Here is a tiny trained network, its code and every weight. The questions are about switching its units off for an input and a class, where a switched-off unit gives its printed mean instead of its output.

import numpy as np


def w(rows, s, z=0):
    codes = np.array(rows[::2]) - 128.0
    scale = np.full(codes.shape[1], s)
    scale[-1] = z or s
    return codes * scale


def f(y):
    return np.maximum(y, 0)


def log_softmax(a):
    a = a - a.max(-1, keepdims=True)
    return a - np.log(np.exp(a).sum(-1, keepdims=True))


def net(x, mask):
    res = np.array(x, float).reshape(1, 7) / 4 @ E
    y = f(res @ A[0][:, :-1].T + A[0][:, -1])
    res = res + np.where(mask, y, B[0][:, -1]) @ B[0][:, :-1]
    return log_softmax(res[-1] @ U[:, :-1].T + U[:, -1])


A, B = {}, {}
E = w([
[172,132,136,180,140,94,134,162],'x0',
[188,131,124,72,254,59,137,41],'x1',
[34,154,84,117,251,124,151,233],'x2',
[188,37,96,83,153,157,76,204],'x3',
[131,128,130,140,129,121,130,135],'x4',
[190,182,18,100,92,145,151,127],'x5',
[149,102,198,109,165,222,247,127],'x6',
],0.009)
A[0] = w([
[137,151,129,93,159,123,133,114,72],'neuron 0',
[112,155,138,150,84,186,103,174,72],'neuron 1',
[139,92,126,116,180,101,125,96,74],'neuron 2',
[92,93,215,133,150,110,85,133,213],'neuron 3',
[162,95,164,117,129,177,208,133,50],'neuron 4',
[92,116,108,122,147,106,149,189,77],'neuron 5',
[122,150,126,138,142,120,148,138,39],'neuron 6',
[138,109,145,95,79,123,124,93,155],'neuron 7',
[58,148,89,75,169,98,164,168,97],'neuron 8',
[127,172,125,125,101,101,8,130,18],'neuron 9',
[159,160,104,107,169,93,139,90,98],'neuron 10',
[173,66,112,87,141,161,129,161,108],'neuron 11',
[100,167,156,135,118,71,171,130,220],'neuron 12',
[130,86,128,108,144,129,91,164,96],'neuron 13',
[121,169,165,122,133,144,161,112,109],'neuron 14',
[157,59,121,125,130,112,112,155,133],'neuron 15',
[130,85,85,76,112,139,129,167,154],'neuron 16',
[152,108,121,96,181,82,137,80,3],'neuron 17',
[166,172,68,97,113,139,155,140,192],'neuron 18',
[89,168,114,130,109,110,149,114,151],'neuron 19',
[91,115,90,130,112,39,69,114,72],'neuron 20',
[151,86,96,146,147,120,128,65,86],'neuron 21',
],0.015,0.0048)
B[0] = w([
[91,123,129,163,87,161,112,181,178],'neuron 0',
[134,56,115,224,71,160,100,196,217],'neuron 1',
[116,99,94,164,87,160,107,196,206],'neuron 2',
[226,254,74,73,122,238,118,158,252],'neuron 3',
[69,89,143,53,161,38,181,194,233],'neuron 4',
[166,136,107,180,100,85,164,90,200],'neuron 5',
[113,122,94,140,120,120,148,103,149],'neuron 6',
[186,111,154,119,65,61,128,128,205],'neuron 7',
[239,42,109,113,70,80,192,89,245],'neuron 8',
[86,151,131,130,150,69,216,147,222],'neuron 9',
[128,94,151,194,119,157,106,159,228],'neuron 10',
[102,93,159,107,182,120,98,54,222],'neuron 11',
[156,134,158,180,179,132,99,78,219],'neuron 12',
[99,123,176,150,153,140,89,66,192],'neuron 13',
[98,116,145,111,192,113,123,106,188],'neuron 14',
[110,124,157,133,165,109,74,44,204],'neuron 15',
[104,152,176,183,143,168,136,103,205],'neuron 16',
[93,55,93,197,86,169,77,178,222],'neuron 17',
[174,208,151,36,185,216,76,151,229],'neuron 18',
[82,108,186,168,185,204,64,63,197],'neuron 19',
[110,142,182,79,187,66,177,200,231],'neuron 20',
[137,106,98,135,81,101,117,162,189],'neuron 21',
],0.008,0.011)
U = w([
[61,56,64,206,93,161,124,234,87],'0',
[43,108,127,67,193,59,231,212,109],'1',
[254,70,91,131,64,53,198,60,113],'2',
[129,122,125,137,154,129,144,139,249],'3',
[75,116,156,167,196,124,100,50,92],'4',
[193,195,74,74,166,194,138,193,110],'5',
],0.009,0.012)

Each question gives the input, the list of numbers given to net, and the class t.
The units are the neurons (one row each of A and B). Each row of codes is followed by its name. A weight is (code - 128) times the scale printed after its matrix; where a second scale follows, it is the last column's (A, B and U).
mask holds one flag per neuron, in row order. A switched-off neuron (its flag False) gives its mean, the last column of its row in B, instead of its output. The means were averaged over made-up inputs and are rounded, as every weight is.
A unit's drop is (log p(t) with every unit on - log p(t) with that unit switched off) / (log p(t) with every unit on - log p(t) with every unit switched off).
The circuit of an input: a set's keep is (log p(t) with only the set's units on - log p(t) with every unit switched off) / (log p(t) with every unit on - log p(t) with every unit switched off). Starting from the 12 units with the biggest drops (on a tie, the unit counted first), units are removed one at a time, each time the one whose removal leaves the highest keep (on an exact tie, the one counted first), for as long as the keep stays at least 0.8.
units of the circuit, in order: the units of the circuit, biggest drop first
unit that matters most: the unit with the biggest drop
top k neurons: the k neurons with the biggest drops, biggest first
drop when u is switched off: that unit's drop, to one decimal
input [0,-3,6,-1,3,-3,1], class 2: units of the circuit, in order -> neuron 8; neuron 5
input [-6,1,-5,-5,-7,8,7], class 5: unit that matters most -> neuron 18
input [-5,-1,7,8,-1,4,6], class 4: top 3 neurons -> neuron 11; neuron 16; neuron 13
input [4,6,4,-2,6,0,-8], class 1: top 3 neurons -> neuron 20; neuron 9; neuron 1
input [-1,-1,5,-4,2,-4,4], class 2: top 2 neurons -> neuron 8; neuron 18
input [-2,-4,-2,7,5,-4,-4], class 4: units of the circuit, in order -> neuron 15; neuron 13
input [-6,6,-6,5,7,8,4], class 5: top 3 neurons -> neuron 18; neuron 8; neuron 1
input [-1,2,3,5,-3,-4,-1], class 4: top 4 neurons -> neuron 13; neuron 15; neuron 11; neuron 18
input [0,3,2,-8,-6,7,-3], class 4: top 2 neurons -> neuron 19; neuron 3
input [2,6,-5,8,-2,-4,2], class 4: top 3 neurons -> neuron 11; neuron 15; neuron 8
input [7,-7,-6,-3,-1,8,0], class 5: top 3 neurons -> neuron 18; neuron 8; neuron 17
input [7,6,-6,0,3,-5,2], class 0: units of the circuit, in order -> neuron 17; neuron 2
input [8,3,4,5,0,-4,1], class 4: top 2 neurons -> neuron 15; neuron 13
input [5,-2,-1,0,6,8,1], class 5: units of the circuit, in order -> neuron 18
input [6,0,3,3,-5,6,8], class 1: top 2 neurons -> neuron 4; neuron 3
input [0,3,8,7,-3,2,-5], class 2: top 2 neurons -> neuron 8; neuron 5
input [-7,7,1,4,3,1,-8], class 1: drop when neuron 21 is switched off -> -0.1
input [-6,-5,-7,7,-6,-1,-8], class 1: drop when neuron 9 is switched off -> 0.6
input [-7,-6,6,8,-3,-7,4], class 4: drop when neuron 16 is switched off -> 0.2
input [-1,7,-2,-5,7,1,-8], class 1: unit that matters most -> neuron 20
